Below is a small trained network, with its code and all its weights. Each question gives an input and a class and asks what happens when units are switched off, that is, made to give their printed mean instead of their output.

import numpy as np


def w(rows, s, z=0):
    codes = np.array(rows[::2]) - 128.0
    scale = np.full(codes.shape[1], s)
    scale[-1] = z or s
    return codes * scale


def f(y):
    return y / 2 * (1 + np.tanh(0.7978845608 * (y + 0.044715 * y**3)))


def log_softmax(a):
    a = a - a.max(-1, keepdims=True)
    return a - np.log(np.exp(a).sum(-1, keepdims=True))


def net(x, mask):
    res = np.array(x, float).reshape(1, 5) / 4 @ E
    y = f(res @ A[0][:, :-1].T + A[0][:, -1])
    res = res + np.where(mask, y, B[0][:, -1]) @ B[0][:, :-1]
    return log_softmax(res[-1] @ U[:, :-1].T + U[:, -1])


A, B = {}, {}
E = w([
[100,119,149],'x0',
[5,177,125],'x1',
[255,187,192],'x2',
[220,136,12],'x3',
[148,227,61],'x4',
],0.0083)
A[0] = w([
[41,142,82,143],'neuron 0',
[82,81,150,93],'neuron 1',
[158,174,119,60],'neuron 2',
[25,92,176,213],'neuron 3',
[151,98,83,208],'neuron 4',
[151,86,102,72],'neuron 5',
[182,205,113,199],'neuron 6',
[32,146,106,158],'neuron 7',
[96,124,193,162],'neuron 8',
[178,203,137,189],'neuron 9',
[111,132,72,139],'neuron 10',
[126,75,3,203],'neuron 11',
[110,154,87,84],'neuron 12',
[25,171,152,173],'neuron 13',
[166,185,98,125],'neuron 14',
[112,134,185,253],'neuron 15',
[154,134,92,113],'neuron 16',
[96,21,92,253],'neuron 17',
[126,46,32,166],'neuron 18',
[81,152,99,114],'neuron 19',
[167,112,115,229],'neuron 20',
[170,185,114,175],'neuron 21',
],0.014,0.0043)
B[0] = w([
[92,165,142,211],'neuron 0',
[123,70,124,176],'neuron 1',
[145,91,95,152],'neuron 2',
[118,100,146,250],'neuron 3',
[140,165,186,171],'neuron 4',
[126,126,112,143],'neuron 5',
[124,63,153,209],'neuron 6',
[97,140,146,218],'neuron 7',
[136,110,175,187],'neuron 8',
[128,84,157,200],'neuron 9',
[118,171,110,160],'neuron 10',
[185,199,143,213],'neuron 11',
[84,182,48,149],'neuron 12',
[8,116,154,230],'neuron 13',
[191,91,131,179],'neuron 14',
[114,118,188,188],'neuron 15',
[144,114,156,154],'neuron 16',
[209,100,82,217],'neuron 17',
[197,159,145,196],'neuron 18',
[83,166,111,168],'neuron 19',
[110,163,215,177],'neuron 20',
[147,90,152,186],'neuron 21',
],0.011,0.013)
U = w([
[92,150,74,4],'0',
[40,197,104,144],'1',
[163,112,162,241],'2',
[75,76,16,24],'3',
[66,29,158,225],'4',
[184,190,111,192],'5',
[173,2,109,16],'6',
],0.0091,0.0036)

Each question gives the input, the list of numbers given to net, and the class t.
The units are the neurons (one row each of A and B). Each row of codes is followed by its name. A weight is (code - 128) times the scale printed after its matrix; where a second scale follows, it is the last column's (A, B and U).
mask holds one flag per neuron, in row order. A switched-off neuron (its flag False) gives its mean, the last column of its row in B, instead of its output. The means were averaged over made-up inputs and are rounded, as every weight is.
A unit's drop is (log p(t) with every unit on - log p(t) with that unit switched off) / (log p(t) with every unit on - log p(t) with every unit switched off).
The circuit of an input: a set's keep is (log p(t) with only the set's units on - log p(t) with every unit switched off) / (log p(t) with every unit on - log p(t) with every unit switched off). Starting from the 12 units with the biggest drops (on a tie, the unit counted first), units are removed one at a time, each time the one whose removal leaves the highest keep (on an exact tie, the one counted first), for as long as the keep stays at least 0.8.
circuit, biggest first: the units of the circuit, biggest drop first
k most important neurons: the k neurons with the biggest drops, biggest first
drop when u is switched off: that unit's drop, to one decimal
input [-2,0,5,-6,4], class 4: 3 most important neurons => (neuron 11; neuron 17; neuron 18)
input [-2,-2,-1,-5,4], class 1: circuit, biggest first => (neuron 6; neuron 17)
input [6,2,-1,3,5], class 1: circuit, biggest first => (neuron 17; neuron 12)
input [3,-3,3,5,-5], class 5: circuit, biggest first => (neuron 13; neuron 3; neuron 1)
input [-2,-8,-4,-4,-7], class 6: circuit, biggest first => (neuron 17)
input [-3,-6,-4,-6,-6], class 6: 2 most important neurons => (neuron 17; neuron 13)
input [-8,-4,-8,-4,1], class 1: circuit, biggest first => (neuron 6; neuron 9)
input [4,-4,-4,-2,-2], class 6: circuit, biggest first => (neuron 17; neuron 13)
input [7,-1,0,0,-3], class 6: circuit, biggest first => (neuron 13; neuron 0)
input [7,-7,-4,-7,-4], class 6: 2 most important neurons => (neuron 17; neuron 0)
input [1,8,6,4,1], class 4: 2 most important neurons => (neuron 17; neuron 11)
input [5,-1,-7,2,-8], class 6: 2 most important neurons => (neuron 17; neuron 1)
input [0,2,-1,-7,8], class 1: drop when neuron 19 is switched off => 0.1
input [7,1,-2,3,4], class 1: drop when neuron 17 is switched off => 0.4
input [-4,7,7,6,6], class 6: drop when neuron 2 is switched off => 0.0
input [-5,-3,8,8,6], class 6: most important neuron => (neuron 6)
input [-6,2,8,-5,2], class 4: 3 most important neurons => (neuron 17; neuron 11; neuron 18)
